Below are the code and all the weights of a small trained network. Each question names an input and a target symbol and asks about switching units off, where a switched-off unit gives its printed mean instead of its output.

import numpy as np


def w(rows, s, z=0):
    codes = np.array(rows[::2]) - 128.0
    scale = np.full(codes.shape[1], s)
    scale[-1] = z or s
    return codes * scale


def f(y):
    return y / 2 * (1 + np.tanh(0.7978845608 * (y + 0.044715 * y**3)))


def softmax(a):
    e = np.exp(a - a.max(-1, keepdims=True))
    return e / e.sum(-1, keepdims=True)


def log_softmax(a):
    a = a - a.max(-1, keepdims=True)
    return a - np.log(np.exp(a).sum(-1, keepdims=True))


def net(x, mask):
    ids = ['Ψδεζπσ'.index(c) for c in x.split()]
    T = len(ids)
    res = E[ids] + P[:T]
    u = 0
    for l in range(2):
        r = res
        for j in range(2):
            rows = slice(4 * j, 4 * j + 4)
            q, k, v = (r @ M[l][rows].T for M in (Q, K, V))
            z = softmax(np.where(np.tri(T) > 0, q @ k.T / 4**0.5, -1e9)) @ v
            o = O[l][rows]
            res = res + np.where(mask[u + j], z, o[:, -1]) @ o[:, :-1]
        u += 2
        y = f(res @ A[l][:, :-1].T + A[l][:, -1])
        res = res + np.where(mask[u : u + 4], y, B[l][:, -1]) @ B[l][:, :-1]
        u += 4
    return log_softmax(res[-1] @ U[:, :-1].T + U[:, -1])


Q, K, V, O, A, B = {}, {}, {}, {}, {}, {}
E = w([
[77,90,88,178],'Ψ',
[102,160,62,31],'δ',
[94,64,82,153],'ε',
[52,99,113,71],'ζ',
[157,68,66,11],'π',
[112,199,144,127],'σ',
],0.011)
P = w([
[42,56,127,140],'0',
[136,161,1,112],'1',
[112,159,30,110],'2',
[111,140,51,116],'3',
[102,135,67,102],'4',
[98,126,84,96],'5',
[96,124,94,78],'6',
[90,123,104,74],'7',
[69,109,121,76],'8',
[68,105,132,69],'9',
[65,120,148,39],'10',
[62,114,145,42],'11',
[60,111,100,79],'12',
],0.007)
Q[0] = w([
[127,62,93,148],'L0H0',
[120,139,10,96],'L0H0',
[138,185,152,83],'L0H0',
[189,184,229,134],'L0H0',
[69,104,128,151],'L0H1',
[32,145,105,134],'L0H1',
[133,100,127,101],'L0H1',
[102,147,203,191],'L0H1',
],0.013)
K[0] = w([
[133,186,110,38],'L0H0',
[74,162,203,72],'L0H0',
[74,102,137,176],'L0H0',
[117,81,2,205],'L0H0',
[166,125,175,209],'L0H1',
[83,92,194,207],'L0H1',
[161,105,132,87],'L0H1',
[142,194,96,201],'L0H1',
],0.011)
V[0] = w([
[106,207,142,135],'L0H0',
[111,77,93,1],'L0H0',
[192,84,132,119],'L0H0',
[200,154,203,240],'L0H0',
[157,149,90,60],'L0H1',
[12,43,147,176],'L0H1',
[188,198,97,58],'L0H1',
[187,160,121,45],'L0H1',
],0.0084)
O[0] = w([
[64,167,170,113,121],'L0H0',
[132,116,41,8,219],'L0H0',
[145,106,51,198,105],'L0H0',
[103,90,176,233,2],'L0H0',
[67,124,103,137,148],'L0H1',
[231,124,141,52,187],'L0H1',
[2,119,101,172,114],'L0H1',
[17,103,62,161,118],'L0H1',
],0.0078,0.011)
A[0] = w([
[216,195,223,122,86],'L0N0',
[98,184,124,173,20],'L0N1',
[148,174,105,162,1],'L0N2',
[55,253,131,175,76],'L0N3',
],0.0065,0.0061)
B[0] = w([
[144,121,202,254,157],'L0N0',
[209,74,46,190,47],'L0N1',
[181,122,73,191,4],'L0N2',
[191,70,26,99,58],'L0N3',
],0.0085,0.0011)
Q[1] = w([
[97,186,126,76],'L1H0',
[114,59,184,161],'L1H0',
[185,108,130,254],'L1H0',
[102,101,135,122],'L1H0',
[142,205,138,58],'L1H1',
[183,57,105,217],'L1H1',
[49,163,173,177],'L1H1',
[208,136,80,21],'L1H1',
],0.0099)
K[1] = w([
[191,108,189,234],'L1H0',
[132,83,99,80],'L1H0',
[66,169,1,59],'L1H0',
[185,99,163,104],'L1H0',
[148,69,141,65],'L1H1',
[96,192,88,182],'L1H1',
[180,195,159,157],'L1H1',
[104,77,138,59],'L1H1',
],0.011)
V[1] = w([
[134,93,64,102],'L1H0',
[173,160,234,182],'L1H0',
[213,41,198,154],'L1H0',
[172,47,147,254],'L1H0',
[78,229,148,87],'L1H1',
[219,225,218,104],'L1H1',
[249,59,104,89],'L1H1',
[174,76,69,68],'L1H1',
],0.0086)
O[1] = w([
[136,45,117,95,149],'L1H0',
[133,198,119,214,111],'L1H0',
[188,117,100,199,148],'L1H0',
[196,171,64,160,65],'L1H0',
[109,126,255,110,150],'L1H1',
[210,102,200,160,106],'L1H1',
[139,61,115,208,215],'L1H1',
[101,68,123,143,250],'L1H1',
],0.0093,0.026)
A[1] = w([
[163,164,74,162,17],'L1N0',
[106,168,202,69,17],'L1N1',
[85,3,161,78,116],'L1N2',
[176,225,154,195,254],'L1N3',
],0.0077,0.0068)
B[1] = w([
[187,187,169,97,135],'L1N0',
[107,2,178,119,140],'L1N1',
[163,237,117,143,253],'L1N2',
[53,95,45,154,142],'L1N3',
],0.0083,0.044)
U = w([
[154,216,114,200,26],'Ψ',
[94,19,167,98,42],'δ',
[144,2,102,104,119],'ε',
[217,193,191,126,148],'ζ',
[104,113,56,109,37],'π',
[23,99,184,228,254],'σ',
],0.0055,0.009)

Each question gives the input, a string of symbols that net reads in full, and the target symbol t.
The units are the heads (4 rows each of Q, K, V and O) and the neurons (one row each of A and B). Each row of codes is followed by its name. A weight is (code - 128) times the scale printed after its matrix; where a second scale follows, it is the last column's (O, A, B and U).
mask holds one flag per unit, layer by layer, with each layer's heads first. A switched-off unit (its flag False) gives its mean, the last column of its rows in O or B, instead of its output. The means were averaged over made-up inputs and are rounded, as every weight is.
A unit's drop is (log p(t) with every unit on - log p(t) with that unit switched off) / (log p(t) with every unit on - log p(t) with every unit switched off).
The circuit of an input: a set's keep is (log p(t) with only the set's units on - log p(t) with every unit switched off) / (log p(t) with every unit on - log p(t) with every unit switched off). Starting from all 12 units, units are removed one at a time, each time the one whose removal leaves the highest keep (on an exact tie, the one counted first), for as long as the keep stays at least 0.8.
units of the circuit, in order: the units of the circuit, biggest drop first
k most important neurons: the k neurons with the biggest drops, biggest first
k most important neurons of layer l: the k neurons of layer l with the biggest drops, biggest first
input Ψ π ε ε π π ε ε Ψ, target Ψ: units of the circuit, in order : [L0N0 L1H0 L0H1]
input ε δ ε Ψ, target ε: units of the circuit, in order : [L1N2 L0H1 L1H0 L0H0]
input δ δ δ ε δ δ ε δ, target δ: units of the circuit, in order : [L1H0 L0H0]
input Ψ ε ζ δ π Ψ δ σ ε δ δ, target Ψ: 3 most important neurons : [L0N0 L1N0 L1N1]
input π Ψ σ Ψ Ψ ε ε δ δ ε δ ε, target π: 2 most important neurons of layer 1 : [L1N2 L1N1]
input ζ Ψ Ψ Ψ π σ ε Ψ ε, target ζ: most important neuron : [L1N2]
input ζ ζ σ π δ ζ, target ζ: units of the circuit, in order : [L1N2 L1H0 L1N3]
input π ζ σ π, target π: units of the circuit, in order : [L1N2 L1H1 L0H1 L1H0]
input Ψ σ σ ε π σ ε σ, target Ψ: units of the circuit, in order : [L0N0 L0H1 L0H0 L1H0]
input ζ ζ ζ ε Ψ ε σ ζ δ, target ζ: units of the circuit, in order : [L1N2 L1H1 L1H0]
input Ψ δ ε ε π, target Ψ: units of the circuit, in order : [L0N0 L1H0 L0H1]
input ε ε ε δ, target ε: units of the circuit, in order : [L1N2 L1H0 L0H1 L0H0]
input ζ ε ε, target ζ: units of the circuit, in order : [L1N2 L0H1 L1H0 L1H1]
input σ ε ζ δ ζ π π ε π, target σ: 2 most important neurons : [L1N2 L0N0]
input ε Ψ δ, target ε: 3 most important neurons : [L1N2 L0N0 L1N3]
input Ψ Ψ σ σ δ, target Ψ: 3 most important neurons : [L0N0 L1N3 L1N0]
input ζ ε σ ε ζ ε π Ψ ζ ζ, target ζ: 3 most important neurons : [L1N2 L1N3 L1N1]
input Ψ ε π δ ε π ζ, target Ψ: 2 most important neurons of layer 1 : [L1N0 L1N1]
input π π π π σ, target π: most important neuron of layer 0 : [L0N3]
input σ σ Ψ ε π σ, target σ: 2 most important neurons of layer 1 : [L1N2 L1N3]
